Here is a tiny trained network, its code and every weight. The questions are about switching its units off for an input and a class, where a switched-off unit gives its printed mean instead of its output.

import numpy as np


def w(rows, s, z=0):
    codes = np.array(rows[::2]) - 128.0
    scale = np.full(codes.shape[1], s)
    scale[-1] = z or s
    return codes * scale


def f(y):
    return y / 2 * (1 + np.tanh(0.7978845608 * (y + 0.044715 * y**3)))


def log_softmax(a):
    a = a - a.max(-1, keepdims=True)
    return a - np.log(np.exp(a).sum(-1, keepdims=True))


def net(x, mask):
    res = np.array(x, float).reshape(1, 7) / 4 @ E
    y = f(res @ A[0][:, :-1].T + A[0][:, -1])
    res = res + np.where(mask, y, B[0][:, -1]) @ B[0][:, :-1]
    return log_softmax(res[-1] @ U[:, :-1].T + U[:, -1])


A, B = {}, {}
E = w([
[103,39,217],'x0',
[106,116,101],'x1',
[145,137,150],'x2',
[108,122,106],'x3',
[112,120,105],'x4',
[255,48,126],'x5',
[126,129,120],'x6',
],0.007)
A[0] = w([
[133,16,202,119],'N1',
[172,121,159,109],'N2',
[45,241,204,113],'N3',
[140,112,186,184],'N4',
[246,105,180,111],'N5',
[204,85,60,103],'N6',
[156,107,113,254],'N7',
[184,179,48,121],'N8',
[70,8,169,176],'N9',
[136,136,237,140],'N10',
],0.011,0.0051)
B[0] = w([
[178,155,99,243],'N1',
[66,79,81,146],'N2',
[179,2,98,253],'N3',
[116,172,123,189],'N4',
[78,88,77,233],'N5',
[103,88,147,209],'N6',
[14,153,112,235],'N7',
[189,189,108,213],'N8',
[166,210,99,249],'N9',
[149,150,128,188],'N10',
],0.008,0.0051)
U = w([
[112,6,80,8],'0',
[106,121,117,253],'1',
[143,179,120,92],'2',
[87,120,112,149],'3',
],0.019,0.0038)

Each question gives the input, the list of numbers given to net, and the class t.
The units are the neurons (one row each of A and B). Each row of codes is followed by its name. A weight is (code - 128) times the scale printed after its matrix; where a second scale follows, it is the last column's (A, B and U).
mask holds one flag per neuron, in row order. A switched-off neuron (its flag False) gives its mean, the last column of its row in B, instead of its output. The means were averaged over made-up inputs and are rounded, as every weight is.
A unit's drop is (log p(t) with every unit on - log p(t) with that unit switched off) / (log p(t) with every unit on - log p(t) with every unit switched off).
The circuit of an input: a set's keep is (log p(t) with only the set's units on - log p(t) with every unit switched off) / (log p(t) with every unit on - log p(t) with every unit switched off). Starting from all 10 units, units are removed one at a time, each time the one whose removal leaves the highest keep (on an exact tie, the one counted first), for as long as the keep stays at least 0.8.
circuit, biggest first: the units of the circuit, biggest drop first
k most important neurons: the k neurons with the biggest drops, biggest first
drop of u: that unit's drop, to one decimal
input [5,-7,-8,6,-5,6,2], class 1: circuit, biggest first	(N3)
input [5,3,-8,8,3,-1,0], class 2: 2 most important neurons	(N9, N3)
input [6,3,-5,-2,5,0,-5], class 2: circuit, biggest first	(N9, N3)
input [2,8,-2,8,8,5,-3], class 1: circuit, biggest first	(N3, N9)
input [4,1,-7,-5,-3,-1,4], class 2: circuit, biggest first	(N9, N3, N5)
input [4,-2,7,2,1,1,0], class 2: 3 most important neurons	(N3, N9, N1)
input [6,-3,-5,-1,6,1,5], class 2: circuit, biggest first	(N9, N3)
input [8,2,-3,-8,4,5,-2], class 2: 2 most important neurons	(N9, N1)
input [-4,1,-4,-2,5,-6,-6], class 0: 2 most important neurons	(N3, N9)
input [7,-2,-6,5,4,-5,7], class 2: 2 most important neurons	(N9, N5)
input [5,6,-6,-1,-4,-7,-3], class 0: 3 most important neurons	(N3, N8, N7)
input [5,-1,-1,3,7,4,4], class 2: 3 most important neurons	(N9, N3, N1)
input [5,-1,-8,1,-5,-1,1], class 2: drop of N9	0.3
input [8,0,-1,-4,-7,2,4], class 2: drop of N1	0.2
input [-7,7,0,-8,1,-8,7], class 0: drop of N3	1.0
